Here is a tiny trained network, its code and every weight. The questions are about switching its units off for an input and a class, where a switched-off unit gives its printed mean instead of its output.

import numpy as np


def w(rows, s, z=0):
    codes = np.array(rows[::2]) - 128.0
    scale = np.full(codes.shape[1], s)
    scale[-1] = z or s
    return codes * scale


def f(y):
    return np.maximum(y, 0)


def log_softmax(a):
    a = a - a.max(-1, keepdims=True)
    return a - np.log(np.exp(a).sum(-1, keepdims=True))


def net(x, mask):
    res = np.array(x, float).reshape(1, 5) / 4 @ E
    y = f(res @ A[0][:, :-1].T + A[0][:, -1])
    res = res + np.where(mask, y, B[0][:, -1]) @ B[0][:, :-1]
    return log_softmax(res[-1] @ U[:, :-1].T + U[:, -1])


A, B = {}, {}
E = w([
[140,47,207,213,106,171,238],'x0',
[89,84,177,52,181,254,91],'x1',
[243,136,79,180,242,183,131],'x2',
[130,128,129,111,138,115,145],'x3',
[139,130,136,119,127,121,126],'x4',
],0.0096)
A[0] = w([
[115,153,86,68,171,145,33,209],'N1',
[32,148,186,87,36,101,143,253],'N2',
[87,172,105,138,77,84,122,178],'N3',
[112,148,73,111,137,111,71,227],'N4',
[198,135,89,187,144,62,128,177],'N5',
[122,162,55,103,145,121,94,198],'N6',
[144,141,117,125,173,159,106,123],'N7',
[170,106,130,191,140,131,175,132],'N8',
[79,139,135,185,19,1,145,211],'N9',
[130,57,218,218,116,151,225,187],'N10',
[201,138,94,149,196,182,112,149],'N11',
[179,141,96,180,119,115,125,139],'N12',
[93,165,103,117,126,88,119,182],'N13',
[37,85,180,53,129,196,89,148],'N14',
[87,159,135,52,103,134,76,180],'N15',
[191,125,79,167,221,151,125,164],'N16',
[120,149,137,125,144,125,126,104],'N17',
[134,162,96,45,119,101,100,227],'N18',
[191,130,72,171,133,104,150,158],'N19',
[93,154,98,75,101,132,145,148],'N20',
[152,100,131,93,169,211,109,110],'N21',
],0.0094,0.0062)
B[0] = w([
[107,142,163,102,193,87,67,232],'N1',
[97,116,125,73,1,151,99,246],'N2',
[114,110,95,178,87,112,109,190],'N3',
[114,152,65,140,139,46,98,209],'N4',
[124,186,70,218,128,86,151,213],'N5',
[139,117,118,135,181,60,83,205],'N6',
[162,102,152,110,139,95,108,169],'N7',
[122,171,148,186,106,172,166,186],'N8',
[183,58,58,137,42,128,134,243],'N9',
[174,108,161,86,84,242,242,246],'N10',
[181,101,141,143,220,135,131,222],'N11',
[124,163,123,157,128,116,180,179],'N12',
[123,130,78,150,112,107,81,180],'N13',
[55,179,211,72,135,164,117,220],'N14',
[67,131,145,122,116,102,95,204],'N15',
[181,153,137,145,230,112,147,232],'N16',
[138,126,142,130,125,132,136,131],'N17',
[66,135,88,133,116,95,91,212],'N18',
[101,184,105,217,137,125,167,196],'N19',
[86,118,129,154,123,130,106,166],'N20',
[174,46,196,102,189,138,77,190],'N21',
],0.0083,0.014)
U = w([
[96,77,35,143,62,55,69,123],'0',
[145,241,62,160,171,38,135,53],'1',
[187,44,80,114,22,146,204,195],'2',
[132,222,126,194,136,159,254,165],'3',
[11,207,175,79,106,107,69,200],'4',
[163,68,142,81,222,73,62,195],'5',
[62,122,213,35,78,193,191,7],'6',
[203,46,191,111,184,194,171,71],'7',
],0.0065,0.0018)

Each question gives the input, the list of numbers given to net, and the class t.
The units are the neurons (one row each of A and B). Each row of codes is followed by its name. A weight is (code - 128) times the scale printed after its matrix; where a second scale follows, it is the last column's (A, B and U).
mask holds one flag per neuron, in row order. A switched-off neuron (its flag False) gives its mean, the last column of its row in B, instead of its output. The means were averaged over made-up inputs and are rounded, as every weight is.
A unit's drop is (log p(t) with every unit on - log p(t) with that unit switched off) / (log p(t) with every unit on - log p(t) with every unit switched off).
The circuit of an input: a set's keep is (log p(t) with only the set's units on - log p(t) with every unit switched off) / (log p(t) with every unit on - log p(t) with every unit switched off). Starting from the 12 units with the biggest drops (on a tie, the unit counted first), units are removed one at a time, each time the one whose removal leaves the highest keep (on an exact tie, the one counted first), for as long as the keep stays at least 0.8.
circuit, biggest first: the units of the circuit, biggest drop first
unit that matters most: the unit with the biggest drop
k most important neurons: the k neurons with the biggest drops, biggest first
drop of u: that unit's drop, to one decimal
input [-3,5,1,-7,-4], class 5: circuit, biggest first	N2, N21
input [1,7,0,3,-1], class 6: circuit, biggest first	N14, N4
input [6,-5,-1,8,4], class 2: circuit, biggest first	N9
input [-7,1,3,-6,6], class 5: circuit, biggest first	N1, N6
input [-5,-7,0,-4,-1], class 0: 2 most important neurons	N9, N16
input [6,1,-4,4,2], class 6: circuit, biggest first	N5, N10
input [-7,1,1,-5,-4], class 5: 2 most important neurons	N1, N2
input [5,5,0,-5,-6], class 6: 2 most important neurons	N14, N16
input [4,7,0,-5,6], class 6: 2 most important neurons	N14, N16
input [1,-1,-8,5,1], class 2: 2 most important neurons	N9, N1
input [-6,7,1,-8,-5], class 5: 2 most important neurons	N21, N2
input [-1,-3,0,7,-1], class 0: 2 most important neurons	N16, N10
input [0,2,0,-4,8], class 4: 2 most important neurons	N10, N9
input [-3,-1,-7,0,-3], class 0: unit that matters most	N9
input [2,-3,-7,-4,7], class 2: drop of N9	0.1
input [-8,-4,-4,7,0], class 0: drop of N7	0.0
input [5,-5,-1,6,-1], class 2: drop of N9	0.3
